Below are the code and all the weights of a small trained network. Each question names an input and a target symbol and asks about switching units off, where a switched-off unit gives its printed mean instead of its output.

import numpy as np


def w(rows, s, z=0):
    codes = np.array(rows[::2]) - 128.0
    scale = np.full(codes.shape[1], s)
    scale[-1] = z or s
    return codes * scale


def norm(h):
    return h / np.sqrt((h * h).mean(-1, keepdims=True) + 1e-5)


def f(y):
    return y / 2 * (1 + np.tanh(0.7978845608 * (y + 0.044715 * y**3)))


def softmax(a):
    e = np.exp(a - a.max(-1, keepdims=True))
    return e / e.sum(-1, keepdims=True)


def log_softmax(a):
    a = a - a.max(-1, keepdims=True)
    return a - np.log(np.exp(a).sum(-1, keepdims=True))


def net(x, mask):
    ids = ['δεζηθσ'.index(c) for c in x.split()]
    T = len(ids)
    res = E[ids] + P[:T]
    u = 0
    for l in range(2):
        r = norm(res)
        for j in range(2):
            rows = slice(3 * j, 3 * j + 3)
            q, k, v = (r @ M[l][rows].T for M in (Q, K, V))
            z = softmax(np.where(np.tri(T) > 0, q @ k.T / 3**0.5, -1e9)) @ v
            o = O[l][rows]
            res = res + np.where(mask[u + j], z, o[:, -1]) @ o[:, :-1]
        u += 2
        y = f(norm(res) @ A[l][:, :-1].T + A[l][:, -1])
        res = res + np.where(mask[u : u + 8], y, B[l][:, -1]) @ B[l][:, :-1]
        u += 8
    return log_softmax(norm(res)[-1] @ U[:, :-1].T + U[:, -1])


Q, K, V, O, A, B = {}, {}, {}, {}, {}, {}
E = w([
[55,107,158,170,61,150,38,88,183],'δ',
[113,219,86,50,135,88,101,167,213],'ε',
[42,186,45,197,138,57,145,92,159],'ζ',
[67,162,139,119,188,145,45,95,151],'η',
[103,172,154,69,1,139,209,112,15],'θ',
[69,146,74,40,36,106,75,106,226],'σ',
],0.0029)
P = w([
[161,124,137,93,109,36,148,2,204],'0',
[104,108,175,78,161,58,138,74,182],'1',
[98,125,172,90,159,77,129,114,158],'2',
[91,137,159,100,143,96,123,132,139],'3',
[86,146,145,107,136,116,123,137,125],'4',
[87,148,134,111,127,135,127,142,117],'5',
[90,150,122,118,122,150,128,138,110],'6',
[100,150,114,122,120,169,128,140,102],'7',
[113,149,106,126,119,183,131,137,98],'8',
[131,143,97,134,118,194,131,129,94],'9',
[150,142,87,141,116,207,131,124,92],'10',
[176,137,80,143,112,217,137,114,89],'11',
[199,137,70,150,111,227,141,110,91],'12',
],0.0038)
Q[0] = w([
[144,100,161,151,161,88,123,139,143],'L0H1',
[102,126,168,131,125,77,132,123,138],'L0H1',
[164,87,152,119,137,90,134,125,132],'L0H1',
[1,204,106,102,47,148,98,101,126],'L0H2',
[107,229,61,175,93,172,140,53,124],'L0H2',
[79,119,180,120,139,23,138,188,130],'L0H2',
],0.0064)
K[0] = w([
[80,87,137,151,155,128,104,129,132],'L0H1',
[124,139,93,136,132,128,104,169,158],'L0H1',
[99,101,163,143,129,82,117,167,145],'L0H1',
[93,186,40,160,121,253,127,188,111],'L0H2',
[192,110,75,126,112,238,124,114,128],'L0H2',
[16,138,189,109,141,121,104,200,134],'L0H2',
],0.0069)
V[0] = w([
[55,88,87,106,136,150,120,76,120],'L0H1',
[122,130,19,172,149,176,36,124,207],'L0H1',
[131,137,124,152,129,90,81,155,156],'L0H1',
[147,102,185,154,134,164,76,117,136],'L0H2',
[142,102,122,157,25,117,138,94,145],'L0H2',
[141,104,145,3,107,127,128,125,163],'L0H2',
],0.0045)
O[0] = w([
[156,56,163,104,129,84,135,212,153,252],'L0H1',
[2,67,186,103,201,173,134,153,186,192],'L0H1',
[110,158,135,93,197,173,188,70,133,162],'L0H1',
[68,139,90,95,80,83,193,108,106,131],'L0H2',
[87,157,143,120,197,83,98,230,82,187],'L0H2',
[92,77,91,131,157,190,124,125,47,137],'L0H2',
],0.0037,0.0034)
A[0] = w([
[216,145,103,92,255,129,22,170,109,48],'L0N1',
[36,145,125,108,157,173,147,150,104,2],'L0N2',
[255,141,127,208,17,154,120,145,30,94],'L0N3',
[119,112,155,139,181,147,33,85,174,187],'L0N4',
[250,174,74,190,80,39,198,114,70,142],'L0N5',
[122,178,59,154,157,103,159,109,127,138],'L0N6',
[91,86,167,67,157,123,194,123,124,71],'L0N7',
[135,114,167,55,157,158,148,155,166,70],'L0N8',
],0.0034,0.0017)
B[0] = w([
[19,75,205,123,84,134,122,172,101,98],'L0N1',
[142,94,174,173,236,8,196,98,86,189],'L0N2',
[79,168,85,14,157,119,46,194,28,124],'L0N3',
[95,168,190,70,115,150,135,253,86,253],'L0N4',
[53,156,32,26,128,200,152,171,191,113],'L0N5',
[58,41,57,149,137,101,41,116,81,120],'L0N6',
[213,197,97,196,80,113,128,104,142,167],'L0N7',
[75,245,25,137,106,142,188,63,152,159],'L0N8',
],0.0023,0.0026)
Q[1] = w([
[31,161,141,104,162,162,49,205,149],'L1H1',
[121,160,124,50,108,101,142,122,96],'L1H1',
[66,142,103,127,122,148,124,185,120],'L1H1',
[64,115,109,103,149,179,130,156,173],'L1H2',
[184,90,139,254,222,90,199,60,197],'L1H2',
[178,125,104,192,131,87,113,89,65],'L1H2',
],0.0062)
K[1] = w([
[154,108,103,165,120,173,110,170,109],'L1H1',
[59,118,166,179,148,173,111,165,186],'L1H1',
[149,137,121,154,100,190,139,152,124],'L1H1',
[168,168,77,130,127,151,138,166,75],'L1H2',
[65,109,115,134,254,64,214,59,155],'L1H2',
[85,92,144,152,182,120,110,98,205],'L1H2',
],0.0072)
V[1] = w([
[112,95,205,196,220,189,63,147,145],'L1H1',
[150,182,189,127,74,186,252,208,156],'L1H1',
[149,192,162,89,179,66,232,142,30],'L1H1',
[58,127,171,156,153,147,112,100,217],'L1H2',
[142,135,215,117,97,33,84,102,120],'L1H2',
[186,153,125,155,152,166,203,89,107],'L1H2',
],0.0029)
O[1] = w([
[222,130,44,217,61,45,148,58,178,189],'L1H1',
[106,79,145,22,214,18,43,10,57,102],'L1H1',
[210,41,113,8,125,185,60,66,217,123],'L1H1',
[146,114,219,82,37,142,77,171,72,170],'L1H2',
[126,125,54,203,162,251,105,166,82,191],'L1H2',
[14,155,178,94,193,71,80,226,208,4],'L1H2',
],0.0022,0.0028)
A[1] = w([
[107,133,96,116,111,149,123,129,143,59],'L1N1',
[114,83,144,125,65,131,139,140,114,89],'L1N2',
[124,107,128,87,148,110,109,126,136,52],'L1N3',
[118,142,108,175,154,10,162,118,131,57],'L1N4',
[140,88,181,161,72,109,132,131,93,4],'L1N5',
[141,121,187,148,104,155,118,102,103,123],'L1N6',
[120,147,138,144,129,139,153,126,147,120],'L1N7',
[134,144,132,95,117,129,152,150,119,218],'L1N8',
],0.011,0.0018)
B[1] = w([
[155,132,168,142,121,116,146,98,108,182],'L1N1',
[140,100,63,95,145,120,169,95,167,254],'L1N2',
[172,153,83,146,89,102,131,135,65,124],'L1N3',
[89,167,56,254,78,175,84,95,82,210],'L1N4',
[15,37,142,119,140,113,95,220,158,223],'L1N5',
[145,189,158,133,196,135,160,89,82,217],'L1N6',
[158,106,98,143,83,105,101,146,95,186],'L1N7',
[121,103,158,183,142,121,91,127,172,168],'L1N8',
],0.0062,0.0036)
U = w([
[20,37,142,101,221,153,134,207,116,219],'δ',
[202,163,245,158,72,122,74,215,242,132],'ε',
[71,154,32,255,68,124,126,106,89,125],'ζ',
[144,170,212,106,214,199,180,15,59,134],'η',
[173,156,89,26,101,10,81,168,21,119],'θ',
[199,80,66,75,48,134,226,13,220,2],'σ',
],0.0062,0.00088)

Each question gives the input, a string of symbols that net reads in full, and the target symbol t.
The units are the heads (3 rows each of Q, K, V and O) and the neurons (one row each of A and B). Each row of codes is followed by its name. A weight is (code - 128) times the scale printed after its matrix; where a second scale follows, it is the last column's (O, A, B and U).
mask holds one flag per unit, layer by layer, with each layer's heads first. A switched-off unit (its flag False) gives its mean, the last column of its rows in O or B, instead of its output. The means were averaged over made-up inputs and are rounded, as every weight is.
A unit's drop is (log p(t) with every unit on - log p(t) with that unit switched off) / (log p(t) with every unit on - log p(t) with every unit switched off).
most important unit: the unit with the biggest drop
top k neurons: the k neurons with the biggest drops, biggest first
k most important neurons of layer l: the k neurons of layer l with the biggest drops, biggest first
which heads matter: for each layer, one digit per head in row order, 1 if its drop is at least 0.15 and else 0, layers parted by /
input ζ σ δ ε η ζ θ ζ ζ, target ε: top 2 neurons => [L0N3; L1N2]
input δ δ θ δ θ η θ ε η, target η: most important unit => L1N5
input δ θ δ ζ δ η δ δ ζ δ, target ε: top 2 neurons => [L1N4; L1N2]
input ζ θ δ ζ ζ σ, target ε: which heads matter => 10 / 01
input δ ε ζ ζ δ δ δ δ δ θ ε σ, target η: which heads matter => 11 / 11
input δ ε ζ δ ε θ, target η: top 2 neurons => [L1N5; L1N4]
input ε ζ η ζ δ δ δ θ δ ζ ζ, target ε: top 3 neurons => [L1N2; L1N4; L0N3]
input σ ζ θ ζ, target θ: which heads matter => 11 / 10
input η θ ζ, target θ: which heads matter => 11 / 11
input θ δ η δ θ ζ ζ σ ε, target ε: 2 most important neurons of layer 1 => [L1N6; L1N4]
input ε σ ε, target ε: top 4 neurons => [L1N8; L1N2; L1N4; L1N6]
input δ δ θ ζ ε σ, target η: 4 most important neurons of layer 1 => [L1N1; L1N5; L1N2; L1N4]
input ζ ζ θ η ζ δ δ δ σ σ, target δ: top 3 neurons => [L1N4; L1N6; L1N2]
input δ δ δ θ ε ζ, target η: top 2 neurons => [L1N5; L0N3]
input δ δ δ σ θ, target δ: most important unit => L0H2
input δ ζ δ ζ ε ε η ζ ζ δ η θ σ, target θ: top 3 neurons => [L1N3; L1N4; L1N2]
input δ δ σ δ θ ε δ ζ δ, target ε: 3 most important neurons of layer 1 => [L1N2; L1N4; L1N5]
input δ ε δ η η η δ σ θ σ, target θ: which heads matter => 01 / 11
input σ θ δ η δ σ, target ζ: which heads matter => 10 / 01
input δ ζ η δ η θ ε, target θ: 3 most important neurons of layer 1 => [L1N3; L1N4; L1N2]
input δ θ ζ δ ζ δ σ δ ζ η η, target σ: which heads matter => 11 / 01
input δ η ζ ζ σ η θ δ δ η η δ, target σ: top 4 neurons => [L1N5; L1N4; L0N3; L1N6]
input δ δ δ η δ δ η δ σ δ ε δ, target δ: which heads matter => 00 / 00
input η ε δ δ δ η σ θ ε η η ζ, target σ: which heads matter => 11 / 01
input δ δ θ ζ δ δ ε η δ, target σ: most important unit => L0H2
input δ δ ζ δ θ, target ζ: top 4 neurons => [L0N4; L1N5; L1N8; L1N6]
input η ζ δ δ δ η ζ θ, target ε: most important unit => L0H2
input θ ζ η, target ε: which heads matter => 11 / 11
input ε η θ δ, target θ: which heads matter => 11 / 11
